Each row is followed by its class.
137, -258, -165, 333, 91, 18, 82, -168, 168, -402, 42, -17, -250, -236, -136, -308, -30, 443, 27, 298, -217, 53, -98, -465, -449, 78, 89, -155, 87, 104, -226, -319  Rili
118, 35, 160, 84, -61, -398, 189, 544, -249, 121, 137, 161, -54, 650, 277, 299, 95, -336, -145, 60, -273, -39, 93, 473, 202, 31, -429, 107, 143, -268, 72, 113  Kam
-25, 140, 49, -340, 69, -159, 107, 273, -159, 258, -131, -178, 9, 231, 3, 179, 60, -90, -27, -86, 26, 42, 48, 350, 327, 66, -292, 140, 38, -81, 138, 257  difu
-15, -259, -271, 476, 5, 272, -291, -496, 211, -607, 152, 384, -19, -507, 49, -412, -20, 339, 50, 159, -217, -43, 3, -899, -657, -119, 517, -150, -125, 97, -305, -546  firav
-53, 103, 230, -65, 83, 17, 187, -20, -62, 123, 34, 28, -39, -27, 69, -131, -46, 110, 57, 7, -130, -17, -1, 49, -96, 36, -41, 179, 142, 89, -107, 71  nat
278, -267, -4, 335, 85, 34, 403, 222, -70, -354, 249, -18, -255, 259, -46, -51, -96, 96, -31, 385, -311, 48, 27, -20, -474, 197, -330, -30, 371, -18, -338, -189  tekam
-35, 198, 112, -316, 73, 98, -172, -133, -127, 272, -111, -355, -43, -369, -394, 0, -101, 132, 15, 31, 461, 46, -33, 80, 313, 95, 167, 14, -132, 127, 210, 233  sozer
-73, 54, -97, -47, 20, -168, -120, 185, -55, 36, -12, 87, 45, 199, 97, 185, 145, -93, 3, -87, -1, -74, 49, 80, 256, -4, -53, 57, -128, -186, 197, 20  firav
288, -123, -106, 75, 144, -136, 66, 316, -260, -277, -40, -177, -289, 215, -279, 64, 166, 233, -107, 267, -54, 106, -46, -3, 4, 202, -288, -32, 101, -184, -61, 15  sozer
-44, 188, 591, 204, -48, -176, 390, -110, -31, 148, 250, 129, -68, -63, 161, -121, -121, -65, -14, 253, -227, -88, 40, 218, -172, 33, -5, 298, 228, 186, -54, -30  Fup
-207, 208, 6, -353, -48, 47, -146, -414, 195, 379, -141, -361, 77, -519, -255, -83, -103, -54, 11, -111, 487, 86, -32, 232, 294, 45, 313, 113, -251, 280, 209, 136  Novu
-227, 266, 243, -35, -62, 76, -291, -221, -137, 117, 57, 338, 213, -226, 161, -96, 94, -69, 31, -64, 27, -141, 27, -160, 135, -172, 383, 162, -140, -9, 157, 9  tekam
-94, 222, 274, -256, -75, -289, 132, 221, -169, 386, -48, -79, 126, 234, 108, 271, 68, -263, -22, -157, -25, 34, 51, 465, 405, -50, -254, 192, 60, -105, 166, 287  sozer
-22, -59, -153, -85, -36, -100, -136, -69, 17, 44, 17, -147, 7, -94, -104, -12, -38, -33, -79, 18, 43, 73, 76, 103, 103, -26, 8, 18, -133, -10, 25, -41  Kam
-361, 409, 579, -314, 6, 80, 157, -353, 36, 602, -13, -2, 199, -379, 129, -133, -169, -84, 221, -255, 172, -130, 18, 183, 163, -43, 294, 282, 19, 314, 91, 206  tekam
179, -105, 157, 432, 183, -216, 373, 304, -119, -335, 183, 254, -252, 326, 229, 4, 76, 110, 0, 256, -494, -69, -6, -175, -372, 82, -300, 64, 295, -155, -187, -201  sozer
-3, 58, -61, 8, 75, 156, -249, -165, -125, -114, -69, 155, 78, -237, -91, -7, 78, 141, -26, -22, 170, -69, -15, -350, -19, -30, 278, -54, -128, -3, 110, -75  firav
0, 146, 93, -344, 196, 0, 260, -27, -142, 244, -147, -428, -174, -186, -293, -101, -63, 168, 62, 51, 269, 83, 2, 335, 115, 240, -104, 232, 60, 197, -24, 266  Kam
111, 116, 337, 48, 127, -321, 438, 345, -106, 117, 16, -94, -217, 328, 49, 105, 71, 36, -19, 182, -169, -50, -50, 288, 64, 177, -337, 168, 245, -18, 90, 127  banu
-56, 269, 103, -633, 67, 254, -38, -108, -179, 538, -137, -596, 19, -292, -514, 11, -255, 56, 63, -101, 744, 66, 52, 453, 416, 209, 77, 64, -121, 280, 168, 464  Saz
117, -88, -52, 251, 72, -130, 81, 255, -84, -210, 31, 228, -69, 261, 136, 87, 204, 6, -23, 59, -183, -87, -48, -102, -70, 66, -101, -39, 65, -192, 5, -156  nat
-246, 444, 538, -135, -58, 60, -153, -197, -275, 369, 18, 383, 342, -180, 260, 65, 37, -284, 11, -210, 103, -223, 109, 40, 259, -167, 324, 257, -82, 74, 200, 158  firav
127, -37, -105, 159, 46, -88, -227, 131, -317, -267, 63, 160, -67, 107, -50, 12, 167, 76, -119, 139, -93, 7, 40, -145, -10, -9, 5, -11, -44, -232, -45, -43  lebir
-113, 86, -44, -114, -106, 138, -511, -93, -175, 13, 26, 174, 87, -169, 33, 4, 62, -36, -62, -30, 163, -29, 55, -180, 190, -130, 314, -9, -268, -124, 158, 33  Novu
-155, 132, -98, 8, -55, 121, -395, -164, -103, -43, 26, 240, 193, -164, 61, -99, 115, -62, 55, -158, 87, -107, 20, -122, 113, -105, 362, 37, -309, -76, 46, -49  Novu
-138, 114, 166, 101, -61, 53, -7, -150, 104, 94, 107, 287, 77, -85, 217, -98, -39, -42, 90, -18, -68, -154, -6, -83, -58, -35, 266, 82, 28, 82, 45, -91  tekam
95, 220, 325, -97, 126, -268, 284, 356, -369, 229, -13, -54, -64, 333, 31, 180, 51, -125, -50, 31, -30, -67, 36, 388, 219, 112, -363, 112, 147, -67, 147, 252  Novu
78, 251, 460, -97, 108, -201, 239, 213, -363, 184, -6, -112, -150, 114, -124, 96, 58, 46, -67, 217, -24, 26, -13, 263, 185, 100, -242, 251, 215, -13, 97, 287  banu
-27, 7, 115, -119, -84, 182, -4, 17, -113, 150, 202, -3, 35, 19, -35, -45, -191, -58, -17, 65, 60, -33, 128, 166, -5, 2, 29, 61, -7, 60, -24, 55  Saz
-50, 269, 439, -316, 21, -292, 339, 227, -174, 550, -102, -230, 47, 222, -8, 107, 36, -125, 24, -88, 4, 37, -26, 633, 379, 90, -333, 258, 184, 39, 145, 401  nat
60, 191, 311, -104, 56, -261, 249, 266, -248, 170, 27, -98, -102, 248, -84, 124, 62, -8, -51, 142, -59, 3, -4, 345, 212, 79, -305, 222, 188, -42, 109, 223  Kam
139, -167, -95, 69, 145, -156, 234, -82, 19, -197, -51, -287, -211, -108, -219, -121, 9, 272, -40, 268, -126, 134, 18, -31, -201, 127, -204, 106, 157, 73, -178, -119  Rili
250, 24, 262, 10, 259, -154, 491, 290, -258, -56, -14, -165, -313, 196, -192, 40, -15, 261, -48, 341, -122, 12, -14, 35, -130, 229, -406, 124, 356, 47, -32, 88  Kam
-329, 357, 193, -367, -170, 131, -428, -324, 2, 542, -104, 53, 332, -381, -42, 85, -4, -229, 58, -322, 526, -146, 22, 182, 551, -103, 526, 107, -359, 108, 451, 214  banu
300, -5, 252, 355, 252, -338, 765, 406, -81, -247, 111, -53, -463, 375, 59, 29, 43, 203, -33, 419, -397, 3, -110, 73, -382, 304, -493, 160, 496, -10, -225, -71  lebir
-244, 367, 83, -545, -25, 7, -165, -101, 10, 609, -197, -312, 183, -173, -129, 178, -62, -261, 21, -325, 580, -29, 47, 537, 638, 67, 166, 146, -328, 141, 363, 336  difu
222, -368, -287, 88, 117, 160, 362, 43, 168, -317, 93, -437, -391, -89, -342, -73, -255, 345, 23, 412, 30, 184, 1, -88, -430, 235, -224, -81, 214, 151, -283, -137  sesod
-99, -27, -168, -44, 63, 95, -21, -264, 315, 12, -154, -106, -34, -323, -108, -98, -12, 217, 151, -122, 238, -29, -99, -220, -16, 84, 325, -69, -149, 161, 44, -106  sozer
-150, 421, 688, -296, 11, -83, 477, 51, -188, 621, 123, -146, 100, 87, 57, 75, -200, -263, 82, -63, 120, -84, 102, 671, 235, 80, -169, 411, 207, 235, 46, 373  Saz
233, -181, -292, -97, 114, -49, -37, 210, -202, -156, -99, -292, -176, 121, -297, 195, 42, 137, -121, 126, 198, 104, 40, 24, 73, 166, -218, -147, -44, -123, 56, 14  Novu
79, 34, 199, -103, -84, -184, 236, 372, -209, 240, 155, -124, 26, 457, 38, 282, -33, -326, -109, 78, -97, 66, 120, 641, 196, 85, -428, 198, 192, -118, 49, 212  banu
96, -46, -204, -253, 75, -119, -16, 112, 32, 130, -196, -388, -124, 57, -273, 145, 9, 91, -64, -23, 314, 61, -9, 193, 270, 169, -109, -77, -96, 5, 153, 130  firav
-74, 65, 36, -180, -153, -332, -39, 27, 52, 342, -82, -196, 153, 68, -7, 178, 100, -315, -115, -120, 91, 76, 25, 468, 427, -19, -117, 70, -89, -56, 209, 91  Rili
15, -112, -89, -13, 142, 98, 1, -137, -34, -118, -109, -56, -117, -270, -122, -150, 24, 292, 64, 97, 20, 107, -18, -294, -175, 46, 103, 1, 28, 69, -88, -66  sesod
295, -137, 36, 207, 291, -44, 389, 236, -140, -307, 28, -149, -385, 91, -208, 16, -19, 399, -21, 332, -131, 31, -92, -201, -324, 243, -273, -55, 248, -16, -124, -107  sozer
-298, 509, 665, -270, 7, -43, 289, -199, -74, 575, 21, -17, 148, -196, 102, -117, -37, -163, 128, -158, 126, -132, -11, 477, 255, 24, 192, 456, 66, 268, 66, 324  lebir
110, 118, 360, 141, 227, -132, 384, 199, -233, -18, 98, 36, -167, 191, 59, 28, -59, 153, 6, 177, -200, -70, -2, 33, -163, 83, -231, 102, 244, 1, -67, 51  Fup
11, 167, -24, -243, 83, -27, -123, 73, -230, 86, -104, -176, -33, -28, -194, 122, 39, 38, -61, 50, 252, -2, 67, 79, 278, 45, -49, 96, -104, -48, 173, 182  firav
-50, 59, -122, -228, 118, -49, 24, 45, -59, 60, -125, -202, -62, -37, -104, -8, 17, 144, 54, -19, 37, 68, 17, 61, 115, 71, -139, 91, -44, -28, 28, 125  difu
3, -74, -1, 123, 82, 140, -64, -90, -44, -181, 39, 163, -28, -140, 17, -148, 24, 238, 65, 114, -144, 6, -59, -410, -229, -34, 135, -70, 123, -30, -94, -105  tekam
-58, 153, 275, 246, 16, 33, -11, -31, -126, -72, 244, 466, 136, 93, 315, -16, -2, -139, -28, -1, -205, -229, 96, -171, -163, -116, 118, 118, 7, -51, 5, -178  Saz
-33, 5, -390, -232, -7, 176, -518, -164, -17, -7, -233, -17, 167, -222, -206, 93, 93, 53, -48, -268, 433, -34, 6, -258, 299, -95, 378, -195, -400, -72, 189, -49  Saz
-64, 235, 225, -85, -111, -172, -268, 124, -318, 192, 53, 168, 212, 162, 94, 190, 144, -312, -74, -77, 25, -48, 99, 240, 383, -109, -16, 127, -44, -169, 211, 142  tekam
-203, -146, -265, 146, -88, 524, -439, -520, 214, -292, 164, 333, 158, -467, 63, -308, -175, 231, 130, -31, 19, -81, 65, -653, -361, -213, 655, -153, -218, 139, -175, -312  tekam
-14, 71, -125, -344, 63, -146, 10, 167, 2, 295, -205, -340, -73, 68, -197, 156, 106, 31, -3, -114, 350, 46, -66, 399, 443, 176, -43, 26, -121, -25, 281, 238  sozer
105, 142, 281, 78, 146, -133, 392, 266, -154, 39, 75, 9, -126, 257, 41, 143, -34, -57, -46, 148, -131, -79, 8, 171, -38, 89, -320, 167, 184, -17, 18, 32  nat
60, -34, 0, 284, 201, 124, 175, -70, -69, -375, 122, 120, -227, -107, -8, -328, 10, 381, 106, 192, -247, -20, -79, -315, -467, 89, 68, 50, 159, 49, -342, -113  lebir
-105, 50, -186, -17, 134, 237, -282, -359, -39, -222, -95, 56, -35, -424, -159, -340, 107, 379, 55, -21, 90, 29, -73, -359, -134, -44, 431, 66, -214, 60, -138, -40  lebir
75, 15, 104, 120, -21, -89, -125, 248, -258, -148, 149, 183, -54, 219, 38, 73, 115, 49, -94, 188, -208, -57, 20, -82, 40, -44, -96, 29, 32, -229, 91, 0  banu
-82, -8, -148, -316, -70, 222, -124, -122, 14, 221, 25, -271, 75, -173, -213, 20, -188, -83, 17, -27, 360, 47, 119, 240, 152, 67, 123, 47, -177, 119, 71, 99  Novu
-235, 404, 303, -300, 1, -88, -202, -128, -212, 387, -85, -9, 177, -144, 0, 40, 68, -155, 8, -158, 192, -47, 75, 248, 439, -90, 132, 294, -178, 6, 246, 294  banu
-127, 62, -97, -57, -159, -19, -303, -275, 79, 80, -1, 12, 126, -300, -36, -30, 10, -68, -57, -74, 166, 21, 25, -26, 141, -96, 297, -14, -216, 33, 128, -49  lebir
-80, 232, 343, -65, 216, 63, 383, -216, 55, 126, 11, -208, -194, -353, -80, -222, -213, 317, 156, 132, 6, 18, -80, -27, -253, 161, 24, 251, 202, 334, -154, 130  firav
-249, 214, 78, -206, -88, -199, -194, -199, 23, 283, -14, -18, 207, -176, 127, -7, 54, -264, -60, -226, 67, -1, 83, 320, 314, -112, 153, 217, -228, 44, 121, 97  Kam
155, -182, -413, 131, 156, 170, -274, 29, -95, -477, -155, 167, -109, -38, -92, 15, 205, 223, -90, 4, 54, -36, -28, -530, -136, -10, 136, -183, -194, -173, -32, -257  nat
-153, -130, -106, 69, -8, 560, -51, -659, 321, -160, 156, -31, -16, -682, -121, -411, -365, 324, 192, 66, 181, -4, 51, -436, -559, 12, 575, 21, -61, 403, -350, -231  lebir
46, -230, -303, 294, -27, 34, -212, -201, 81, -459, 84, 177, -56, -137, 51, -150, 79, 141, -94, 170, -225, 53, 43, -410, -326, -97, 113, -35, -74, -97, -184, -355  Rili
-155, 233, 348, 33, 12, -113, 207, 16, -84, 106, 70, 321, 113, 122, 388, -52, 79, -94, 87, -81, -339, -111, 50, 60, -77, -63, -19, 345, 159, 3, -116, 55  firav
268, -268, -192, 209, 124, -168, 312, 380, -53, -424, 8, -12, -294, 362, 55, 36, 119, 251, -41, 256, -444, 86, -49, -169, -313, 113, -443, -43, 316, -212, -229, -105  sozer
-164, -114, -375, -323, -6, 313, -310, -363, 247, 123, -147, -328, 74, -502, -252, -93, -173, 108, 92, -171, 485, 101, 30, -79, 89, -15, 407, -93, -304, 202, 26, 4  sesod
-8, 27, -170, 58, -116, 0, -648, 132, -312, -137, 7, 371, 151, 117, 102, 80, 274, -121, -139, -134, -13, -63, 11, -156, 267, -173, 235, -132, -289, -364, 152, 6  banu
-83, 152, 75, -56, 19, 67, -241, -104, -163, 49, 22, 25, 4, -231, -110, -13, 17, 96, -19, 54, 192, 5, -27, -80, 149, -56, 221, 19, -130, -5, 145, 84  sesod
135, -17, -279, -38, 54, -46, -467, 182, -306, -205, -120, 22, 0, 70, -260, 104, 242, 128, -141, 42, 134, 50, -41, -170, 272, -12, 33, -168, -229, -277, 179, 23  difu
-110, -87, -214, -119, -13, 367, -327, -430, 114, -134, -75, 17, 14, -540, -127, -208, -78, 224, 63, -72, 265, 47, 1, -490, -168, -61, 458, -76, -152, 129, -127, -90  Saz
-36, 48, -124, -49, -19, 98, -466, -87, -148, -94, -88, 157, 58, -160, -1, -16, 101, 48, -57, 0, 96, 3, 23, -338, 141, -138, 261, -100, -175, -121, 106, -12  tekam
